Below are the code and all the weights of a small trained network. Each question names an input and a target symbol and asks about switching units off, where a switched-off unit gives its printed mean instead of its output.

import numpy as np


def w(rows, s, z=0):
    codes = np.array(rows[::2]) - 128.0
    scale = np.full(codes.shape[1], s)
    scale[-1] = z or s
    return codes * scale


def f(y):
    return y / 2 * (1 + np.tanh(0.7978845608 * (y + 0.044715 * y**3)))


def softmax(a):
    e = np.exp(a - a.max(-1, keepdims=True))
    return e / e.sum(-1, keepdims=True)


def log_softmax(a):
    a = a - a.max(-1, keepdims=True)
    return a - np.log(np.exp(a).sum(-1, keepdims=True))


def net(x, mask):
    ids = ['ΞΩαγεη'.index(c) for c in x.split()]
    T = len(ids)
    res = E[ids] + P[:T]
    r = res
    for j in range(2):
        rows = slice(4 * j, 4 * j + 4)
        q, k, v = (r @ M[0][rows].T for M in (Q, K, V))
        z = softmax(np.where(np.tri(T) > 0, q @ k.T / 4**0.5, -1e9)) @ v
        o = O[0][rows]
        res = res + np.where(mask[j], z, o[:, -1]) @ o[:, :-1]
    y = f(res @ A[0][:, :-1].T + A[0][:, -1])
    res = res + np.where(mask[2:6], y, B[0][:, -1]) @ B[0][:, :-1]
    return log_softmax(res[-1] @ U[:, :-1].T + U[:, -1])


Q, K, V, O, A, B = {}, {}, {}, {}, {}, {}
E = w([
[134,75,156,152,96,133,151],'Ξ',
[150,152,145,173,134,37,193],'Ω',
[134,81,73,49,97,128,171],'α',
[81,99,110,159,102,87,159],'γ',
[117,179,81,82,122,255,123],'ε',
[96,131,163,122,128,199,148],'η',
],0.018)
P = w([
[149,196,198,173,4,53,2],'0',
[44,89,140,200,54,197,168],'1',
[67,84,128,167,110,184,184],'2',
[67,90,133,130,147,162,202],'3',
[74,104,112,105,182,163,230],'4',
[81,111,100,113,176,163,221],'5',
[64,139,105,90,207,164,233],'6',
],0.0076)
Q[0] = w([
[59,85,123,118,24,175,216],'H0',
[99,116,135,116,115,100,122],'H0',
[182,188,165,147,183,98,87],'H0',
[132,186,104,109,165,98,165],'H0',
[130,119,145,157,136,102,136],'H1',
[81,141,134,149,74,156,253],'H1',
[130,87,169,65,143,83,110],'H1',
[169,170,169,125,165,148,85],'H1',
],0.012)
K[0] = w([
[131,209,132,113,35,67,7],'H0',
[138,107,116,109,102,122,158],'H0',
[92,88,131,152,140,149,210],'H0',
[160,137,155,181,50,99,160],'H0',
[180,171,128,168,143,100,160],'H1',
[145,162,168,77,1,100,39],'H1',
[165,85,99,141,127,98,187],'H1',
[132,140,144,197,220,166,183],'H1',
],0.009)
V[0] = w([
[148,192,203,167,152,139,162],'H0',
[72,97,162,113,91,133,139],'H0',
[129,145,87,101,130,179,79],'H0',
[193,162,105,134,166,73,152],'H0',
[255,97,43,72,125,142,130],'H1',
[131,66,157,180,122,85,167],'H1',
[111,205,77,145,151,178,133],'H1',
[29,120,9,173,122,106,127],'H1',
],0.0094)
O[0] = w([
[43,66,178,35,144,148,140,69],'H0',
[68,121,105,160,113,50,77,210],'H0',
[219,129,165,100,82,70,141,78],'H0',
[127,119,73,124,152,254,200,96],'H0',
[187,134,85,142,86,179,231,180],'H1',
[34,182,48,174,142,167,68,147],'H1',
[198,46,225,57,212,123,161,1],'H1',
[237,45,8,108,208,151,53,110],'H1',
],0.0074,0.005)
A[0] = w([
[107,141,116,105,139,255,78,130],'N0',
[90,158,197,183,172,152,79,175],'N1',
[63,162,76,143,138,144,92,6],'N2',
[116,228,132,84,93,100,111,54],'N3',
],0.0095,0.0016)
B[0] = w([
[119,137,143,171,116,52,131,233],'N0',
[134,131,77,75,149,163,140,201],'N1',
[164,10,154,166,122,146,134,253],'N2',
[162,108,184,156,89,101,159,173],'N3',
],0.012,0.0064)
U = w([
[169,150,214,254,61,31,100,192],'Ξ',
[115,104,50,44,186,251,243,186],'Ω',
[213,238,48,179,95,160,201,120],'α',
[234,113,76,173,219,110,26,78],'γ',
[249,115,187,142,173,113,179,3],'ε',
[69,221,122,50,156,64,83,134],'η',
],0.0051,0.0077)

Each question gives the input, a string of symbols that net reads in full, and the target symbol t.
The units are the heads (4 rows each of Q, K, V and O) and the neurons (one row each of A and B). Each row of codes is followed by its name. A weight is (code - 128) times the scale printed after its matrix; where a second scale follows, it is the last column's (O, A, B and U).
mask holds one flag per unit, heads first, then neurons. A switched-off unit (its flag False) gives its mean, the last column of its rows in O or B, instead of its output. The means were averaged over made-up inputs and are rounded, as every weight is.
A unit's drop is (log p(t) with every unit on - log p(t) with that unit switched off) / (log p(t) with every unit on - log p(t) with every unit switched off).
The circuit of an input: a set's keep is (log p(t) with only the set's units on - log p(t) with every unit switched off) / (log p(t) with every unit on - log p(t) with every unit switched off). Starting from all 6 units, units are removed one at a time, each time the one whose removal leaves the highest keep (on an exact tie, the one counted first), for as long as the keep stays at least 0.8.
circuit, biggest first: the units of the circuit, biggest drop first
top k neurons: the k neurons with the biggest drops, biggest first
which heads matter: for each layer, one digit per head in row order, 1 if its drop is at least 0.15 and else 0, layers parted by /
drop of u: that unit's drop, to one decimal
input ε ε γ, target ε: circuit, biggest first => (H1)
input α Ξ Ξ η, target α: circuit, biggest first => (H0, H1)
input γ α η Ξ η α, target γ: circuit, biggest first => (H1, N2)
input η η α α α ε Ω, target η: top 3 neurons => (N2, N1, N0)
input η α ε η Ω Ω, target η: circuit, biggest first => (H1, N2, H0)
input γ Ω Ξ α ε, target γ: circuit, biggest first => (H1, N2)
input ε α α Ξ, target ε: which heads matter => 01
input α α Ω γ, target α: which heads matter => 11
input α Ω α η α α ε, target α: circuit, biggest first => (H0, N0)
input η Ξ Ω ε Ξ, target η: circuit, biggest first => (H1, N2, H0, N1)
input η Ξ γ, target η: top 3 neurons => (N1, N2, N0)
input Ξ α α α α, target Ξ: top 2 neurons => (N1, N2)
input η α α η α ε, target η: circuit, biggest first => (H1, H0)
input α α Ξ Ξ ε, target α: circuit, biggest first => (H0)
input α ε Ω, target α: top 3 neurons => (N2, N0, N3)
input γ Ω α α α, target γ: drop of H1 => 1.0
input α Ω α η α Ξ, target α: drop of N0 => 0.1
input Ξ Ω η η α, target Ξ: drop of H0 => 0.0
